Here is a tiny trained network, its code and every weight. The questions are about switching its units off for an input and a class, where a switched-off unit gives its printed mean instead of its output.

import numpy as np


def w(rows, s, z=0):
    codes = np.array(rows[::2]) - 128.0
    scale = np.full(codes.shape[1], s)
    scale[-1] = z or s
    return codes * scale


def f(y):
    return y / 2 * (1 + np.tanh(0.7978845608 * (y + 0.044715 * y**3)))


def log_softmax(a):
    a = a - a.max(-1, keepdims=True)
    return a - np.log(np.exp(a).sum(-1, keepdims=True))


def net(x, mask):
    res = np.array(x, float).reshape(1, 7) / 4 @ E
    y = f(res @ A[0][:, :-1].T + A[0][:, -1])
    res = res + np.where(mask, y, B[0][:, -1]) @ B[0][:, :-1]
    return log_softmax(res[-1] @ U[:, :-1].T + U[:, -1])


A, B = {}, {}
E = w([
[254,115,120,106,83],'x0',
[60,116,31,178,52],'x1',
[100,56,83,70,92],'x2',
[57,204,204,176,130],'x3',
[170,186,104,102,155],'x4',
[124,166,115,129,232],'x5',
[61,8,137,67,113],'x6',
],0.0093)
A[0] = w([
[99,125,41,170,127,193],'neuron 1',
[144,79,143,86,114,164],'neuron 2',
[56,134,121,110,110,185],'neuron 3',
[109,79,156,158,74,68],'neuron 4',
[135,38,203,146,92,137],'neuron 5',
[172,84,150,129,231,232],'neuron 6',
[161,32,126,6,131,205],'neuron 7',
[124,108,123,89,129,117],'neuron 8',
[68,147,168,81,192,184],'neuron 9',
[153,144,120,68,108,161],'neuron 10',
[75,98,154,81,149,165],'neuron 11',
[146,106,84,86,88,198],'neuron 12',
[138,59,99,97,84,172],'neuron 13',
[98,127,85,227,126,201],'neuron 14',
[125,135,60,108,165,75],'neuron 15',
[158,113,86,170,79,251],'neuron 16',
],0.012,0.0032)
B[0] = w([
[126,121,52,58,61,182],'neuron 1',
[158,135,175,129,124,177],'neuron 2',
[44,55,31,151,157,173],'neuron 3',
[68,59,205,139,130,164],'neuron 4',
[24,70,222,144,156,184],'neuron 5',
[186,172,168,73,195,203],'neuron 6',
[247,105,202,73,123,250],'neuron 7',
[212,34,163,43,134,148],'neuron 8',
[112,139,49,67,202,180],'neuron 9',
[252,185,170,133,173,156],'neuron 10',
[179,2,106,66,205,171],'neuron 11',
[174,141,173,81,51,187],'neuron 12',
[167,75,128,104,97,205],'neuron 13',
[105,146,17,123,40,179],'neuron 14',
[209,99,147,183,32,150],'neuron 15',
[93,187,165,181,30,183],'neuron 16',
],0.0061,0.015)
U = w([
[92,62,60,82,173,58],'0',
[89,133,55,118,46,194],'1',
[146,127,149,72,97,45],'2',
[117,248,121,144,153,251],'3',
[63,58,190,174,121,56],'4',
[112,154,155,82,188,157],'5',
],0.011,0.0028)

Each question gives the input, the list of numbers given to net, and the class t.
The units are the neurons (one row each of A and B). Each row of codes is followed by its name. A weight is (code - 128) times the scale printed after its matrix; where a second scale follows, it is the last column's (A, B and U).
mask holds one flag per neuron, in row order. A switched-off neuron (its flag False) gives its mean, the last column of its row in B, instead of its output. The means were averaged over made-up inputs and are rounded, as every weight is.
A unit's drop is (log p(t) with every unit on - log p(t) with that unit switched off) / (log p(t) with every unit on - log p(t) with every unit switched off).
The circuit of an input: a set's keep is (log p(t) with only the set's units on - log p(t) with every unit switched off) / (log p(t) with every unit on - log p(t) with every unit switched off). Starting from the 12 units with the biggest drops (on a tie, the unit counted first), units are removed one at a time, each time the one whose removal leaves the highest keep (on an exact tie, the one counted first), for as long as the keep stays at least 0.8.
units of the circuit, in order: the units of the circuit, biggest drop first
k most important neurons: the k neurons with the biggest drops, biggest first
drop of u: that unit's drop, to one decimal
input [-1,1,-3,5,8,-7,7], class 0: units of the circuit, in order => [neuron 16; neuron 3]
input [-8,-6,-1,4,3,2,2], class 0: units of the circuit, in order => [neuron 9; neuron 11]
input [8,5,-3,-3,0,3,-7], class 1: units of the circuit, in order => [neuron 6; neuron 7]
input [-7,-5,-6,4,3,-4,5], class 0: units of the circuit, in order => [neuron 9; neuron 11; neuron 7]
input [5,7,4,1,-7,3,6], class 4: 2 most important neurons => [neuron 5; neuron 4]
input [-6,3,-8,3,-3,-3,0], class 1: units of the circuit, in order => [neuron 14]
input [3,4,7,4,8,3,0], class 1: 2 most important neurons => [neuron 7; neuron 6]
input [-6,-7,8,1,-1,-4,3], class 0: 4 most important neurons => [neuron 11; neuron 9; neuron 3; neuron 16]
input [-7,-5,-1,-5,3,0,-5], class 3: 2 most important neurons => [neuron 7; neuron 11]
input [-6,1,-3,-7,-3,-5,2], class 4: 3 most important neurons => [neuron 5; neuron 9; neuron 4]
input [6,3,-2,-4,-4,8,-4], class 1: 2 most important neurons => [neuron 7; neuron 15]
input [-1,2,-1,-7,2,-6,-6], class 1: 2 most important neurons => [neuron 7; neuron 6]
input [6,6,6,3,-6,-4,7], class 4: 2 most important neurons => [neuron 5; neuron 4]
input [4,4,-6,-7,-7,-6,4], class 4: units of the circuit, in order => [neuron 5]
input [0,-6,-7,-5,-3,-2,1], class 5: drop of neuron 14 => 0.1
input [-5,0,1,-8,3,2,-7], class 3: drop of neuron 13 => 0.2
input [-1,-2,2,5,-4,4,5], class 0: drop of neuron 9 => 0.2
input [0,4,-6,7,-2,-8,-4], class 1: drop of neuron 6 => 0.1
